Below are the code and all the weights of a small trained network. Each question names an input and a target symbol and asks about switching units off, where a switched-off unit gives its printed mean instead of its output.

import numpy as np


def w(rows, s, z=0):
    codes = np.array(rows[::2]) - 128.0
    scale = np.full(codes.shape[1], s)
    scale[-1] = z or s
    return codes * scale


def norm(h):
    return h / np.sqrt((h * h).mean(-1, keepdims=True) + 1e-5)


def f(y):
    return y / 2 * (1 + np.tanh(0.7978845608 * (y + 0.044715 * y**3)))


def softmax(a):
    e = np.exp(a - a.max(-1, keepdims=True))
    return e / e.sum(-1, keepdims=True)


def log_softmax(a):
    a = a - a.max(-1, keepdims=True)
    return a - np.log(np.exp(a).sum(-1, keepdims=True))


def net(x, mask):
    ids = ['γζηλμξπτφψ'.index(c) for c in x.split()]
    T = len(ids)
    res = E[ids] + P[:T]
    r = norm(res)
    for j in range(2):
        rows = slice(4 * j, 4 * j + 4)
        q, k, v = (r @ M[0][rows].T for M in (Q, K, V))
        z = softmax(np.where(np.tri(T) > 0, q @ k.T / 4**0.5, -1e9)) @ v
        o = O[0][rows]
        res = res + np.where(mask[j], z, o[:, -1]) @ o[:, :-1]
    y = f(norm(res) @ A[0][:, :-1].T + A[0][:, -1])
    res = res + np.where(mask[2:6], y, B[0][:, -1]) @ B[0][:, :-1]
    return log_softmax(norm(res)[-1] @ U[:, :-1].T + U[:, -1])


Q, K, V, O, A, B = {}, {}, {}, {}, {}, {}
E = w([
[92,150,113,155],'γ',
[49,132,104,153],'ζ',
[109,8,164,187],'η',
[59,119,97,189],'λ',
[74,101,92,147],'μ',
[90,140,137,166],'ξ',
[60,157,137,122],'π',
[51,86,106,90],'τ',
[48,95,72,173],'φ',
[100,170,253,128],'ψ',
],0.0073)
P = w([
[183,133,134,109],'0',
[49,157,7,175],'1',
[128,113,148,193],'2',
[32,174,58,135],'3',
[126,114,163,196],'4',
[35,172,79,113],'5',
[122,113,160,186],'6',
[32,164,88,100],'7',
[127,106,159,182],'8',
[16,159,97,88],'9',
[124,110,160,190],'10',
[8,157,102,82],'11',
[129,103,158,191],'12',
],0.012)
Q[0] = w([
[141,85,100,144],'h1',
[156,69,74,201],'h1',
[86,114,149,79],'h1',
[118,201,56,95],'h1',
[128,149,147,85],'h2',
[140,141,254,214],'h2',
[125,134,138,124],'h2',
[128,68,238,215],'h2',
],0.012)
K[0] = w([
[170,100,141,103],'h1',
[181,98,161,120],'h1',
[81,109,106,77],'h1',
[78,132,182,156],'h1',
[130,142,164,135],'h2',
[188,143,129,67],'h2',
[125,116,134,109],'h2',
[249,143,98,85],'h2',
],0.015)
V[0] = w([
[184,184,93,122],'h1',
[138,123,177,117],'h1',
[129,117,112,143],'h1',
[74,169,84,102],'h1',
[131,221,60,202],'h2',
[107,151,254,151],'h2',
[140,198,157,115],'h2',
[204,73,159,183],'h2',
],0.014)
O[0] = w([
[69,134,130,132,71],'h1',
[129,160,177,119,60],'h1',
[148,75,135,154,168],'h1',
[118,122,70,147,161],'h1',
[35,175,119,232,194],'h2',
[123,172,217,72,3],'h2',
[25,149,141,81,16],'h2',
[133,8,248,214,213],'h2',
],0.011,0.0038)
A[0] = w([
[1,184,149,150,95],'n1',
[129,3,99,158,254],'n2',
[213,211,94,140,113],'n3',
[243,113,234,38,143],'n4',
],0.012,0.0068)
B[0] = w([
[185,106,81,85,191],'n1',
[140,172,140,9,253],'n2',
[75,105,80,168,133],'n3',
[116,254,49,251,172],'n4',
],0.012)
U = w([
[48,101,151,110,148],'γ',
[77,158,52,186,153],'ζ',
[203,141,162,167,245],'η',
[87,75,137,210,181],'λ',
[158,34,132,74,140],'μ',
[83,124,190,105,219],'ξ',
[104,179,146,9,137],'π',
[200,198,59,102,76],'τ',
[183,40,69,186,2],'φ',
[88,252,173,140,62],'ψ',
],0.015,0.0042)

Each question gives the input, a string of symbols that net reads in full, and the target symbol t.
The units are the heads (4 rows each of Q, K, V and O) and the neurons (one row each of A and B). Each row of codes is followed by its name. A weight is (code - 128) times the scale printed after its matrix; where a second scale follows, it is the last column's (O, A, B and U).
mask holds one flag per unit, heads first, then neurons. A switched-off unit (its flag False) gives its mean, the last column of its rows in O or B, instead of its output. The means were averaged over made-up inputs and are rounded, as every weight is.
A unit's drop is (log p(t) with every unit on - log p(t) with that unit switched off) / (log p(t) with every unit on - log p(t) with every unit switched off).
The circuit of an input: a set's keep is (log p(t) with only the set's units on - log p(t) with every unit switched off) / (log p(t) with every unit on - log p(t) with every unit switched off). Starting from all 6 units, units are removed one at a time, each time the one whose removal leaves the highest keep (on an exact tie, the one counted first), for as long as the keep stays at least 0.8.
circuit, biggest first: the units of the circuit, biggest drop first
unit that matters most: the unit with the biggest drop
which heads matter: for each layer, one digit per head in row order, 1 if its drop is at least 0.15 and else 0, layers parted by /
drop when u is switched off: that unit's drop, to one decimal
input λ η μ μ ψ γ η τ ξ ψ, target τ: unit that matters most -> n1
input η η φ, target η: which heads matter -> 01
input γ η η η η τ μ η η τ τ, target γ: which heads matter -> 01
input φ μ λ γ ζ η η μ μ, target φ: circuit, biggest first -> [h2; n4]
input μ η τ η τ τ τ ψ τ, target μ: circuit, biggest first -> [h2; n2]
input ψ ζ τ λ η γ ψ η ξ η, target π: which heads matter -> 10
input ξ η τ ψ η, target ξ: which heads matter -> 00
input ψ μ η, target ψ: circuit, biggest first -> [n4; h2]
input τ ζ ζ ψ, target ζ: circuit, biggest first -> [h2; n2]
input η γ γ φ ψ τ λ, target η: circuit, biggest first -> [h2; n4]
input ψ γ τ τ η μ μ π τ η η ψ π, target ψ: drop when h2 is switched off -> 1.0
input ζ ζ μ ψ η ψ π ψ τ, target ζ: drop when h2 is switched off -> 2.4
input η η ζ μ γ ξ ψ η λ ψ, target τ: drop when n2 is switched off -> 0.6
input η η η η, target π: circuit, biggest first -> [n2]
